Below are the code and all the weights of a small trained network. Each question names an input and a class and asks about switching units off, where a switched-off unit gives its printed mean instead of its output.

import numpy as np


def w(rows, s, z=0):
    codes = np.array(rows[::2]) - 128.0
    scale = np.full(codes.shape[1], s)
    scale[-1] = z or s
    return codes * scale


def f(y):
    return y / 2 * (1 + np.tanh(0.7978845608 * (y + 0.044715 * y**3)))


def log_softmax(a):
    a = a - a.max(-1, keepdims=True)
    return a - np.log(np.exp(a).sum(-1, keepdims=True))


def net(x, mask):
    res = np.array(x, float).reshape(1, 6) / 4 @ E
    y = f(res @ A[0][:, :-1].T + A[0][:, -1])
    res = res + np.where(mask, y, B[0][:, -1]) @ B[0][:, :-1]
    return log_softmax(res[-1] @ U[:, :-1].T + U[:, -1])


A, B = {}, {}
E = w([
[122,142,134,122,136,119,111,123,143,118,152,141],'x0',
[203,112,171,120,123,42,130,248,90,187,188,160],'x1',
[131,45,104,124,178,238,47,133,155,186,171,156],'x2',
[73,45,226,42,134,105,186,90,111,127,212,60],'x3',
[112,151,120,115,104,129,98,106,116,150,175,152],'x4',
[128,114,133,146,137,137,160,145,120,124,100,120],'x5',
],0.015)
A[0] = w([
[160,141,27,167,166,229,102,125,144,104,114,190,188],'n1',
[80,87,103,136,159,255,91,90,183,130,124,111,152],'n2',
[170,66,111,116,150,130,97,200,170,219,166,143,46],'n3',
[179,43,159,146,185,197,77,137,122,184,156,164,56],'n4',
[223,182,132,145,65,89,132,194,112,114,109,130,163],'n5',
[107,29,184,43,122,121,160,92,97,109,142,121,151],'n6',
[152,121,173,85,99,48,214,138,85,114,189,117,106],'n7',
[144,184,57,177,108,110,118,155,172,119,126,173,254],'n8',
[62,161,110,144,63,122,149,16,137,49,81,109,243],'n9',
],0.011,0.0072)
B[0] = w([
[142,203,43,77,194,36,130,146,73,252,85,72,241],'n1',
[173,137,159,91,222,76,107,21,20,84,151,74,238],'n2',
[77,101,99,172,100,167,196,206,167,167,63,67,200],'n3',
[140,61,96,111,149,227,208,151,197,98,138,59,211],'n4',
[66,178,190,225,33,108,106,152,96,147,81,199,213],'n5',
[40,138,159,63,178,94,174,109,111,95,242,72,226],'n6',
[134,140,85,6,160,36,68,187,116,117,130,67,218],'n7',
[150,128,67,255,95,130,148,140,142,190,31,187,221],'n8',
[100,79,54,166,110,204,202,211,235,85,122,71,250],'n9',
],0.0094,0.026)
U = w([
[167,118,66,163,112,195,166,163,177,145,45,145,236],'0',
[160,150,99,68,174,10,62,157,40,143,99,111,198],'1',
[69,81,123,83,114,165,161,168,212,81,189,119,116],'2',
[128,104,194,86,187,150,110,7,77,76,176,132,2],'3',
[129,141,201,167,42,62,76,164,68,129,89,236,52],'4',
],0.012,0.0023)

Each question gives the input, the list of numbers given to net, and the class t.
The units are the neurons (one row each of A and B). Each row of codes is followed by its name. A weight is (code - 128) times the scale printed after its matrix; where a second scale follows, it is the last column's (A, B and U).
mask holds one flag per neuron, in row order. A switched-off neuron (its flag False) gives its mean, the last column of its row in B, instead of its output. The means were averaged over made-up inputs and are rounded, as every weight is.
A unit's drop is (log p(t) with every unit on - log p(t) with that unit switched off) / (log p(t) with every unit on - log p(t) with every unit switched off).
most important unit: the unit with the biggest drop
top k neurons: the k neurons with the biggest drops, biggest first
drop of u: that unit's drop, to one decimal
input [0,8,-1,-4,-2,-1], class 4: most important unit => n5
input [-3,-3,2,0,1,-1], class 1: top 2 neurons => n6, n4
input [3,6,-7,0,3,2], class 4: top 3 neurons => n5, n1, n2
input [-7,-3,-4,1,3,6], class 2: top 2 neurons => n8, n1
input [-2,-8,1,8,0,-2], class 3: top 2 neurons => n2, n3
input [8,-6,1,-6,-3,-8], class 1: top 3 neurons => n1, n2, n4
input [7,8,4,0,-5,1], class 0: top 2 neurons => n6, n3
input [3,1,-5,-6,-3,4], class 4: top 3 neurons => n5, n4, n3
input [6,0,-2,-1,2,1], class 0: top 2 neurons => n2, n6
input [0,-6,5,1,0,5], class 3: top 2 neurons => n2, n7
input [-6,6,1,2,4,2], class 2: top 3 neurons => n1, n2, n3
input [-5,2,-2,-2,-3,-2], class 4: drop of n5 => 0.0
input [4,-1,7,8,6,7], class 3: drop of n9 => 0.2
input [8,-6,3,-8,-7,-7], class 1: most important unit => n1
input [3,3,-6,-8,5,4], class 4: drop of n5 => 0.3
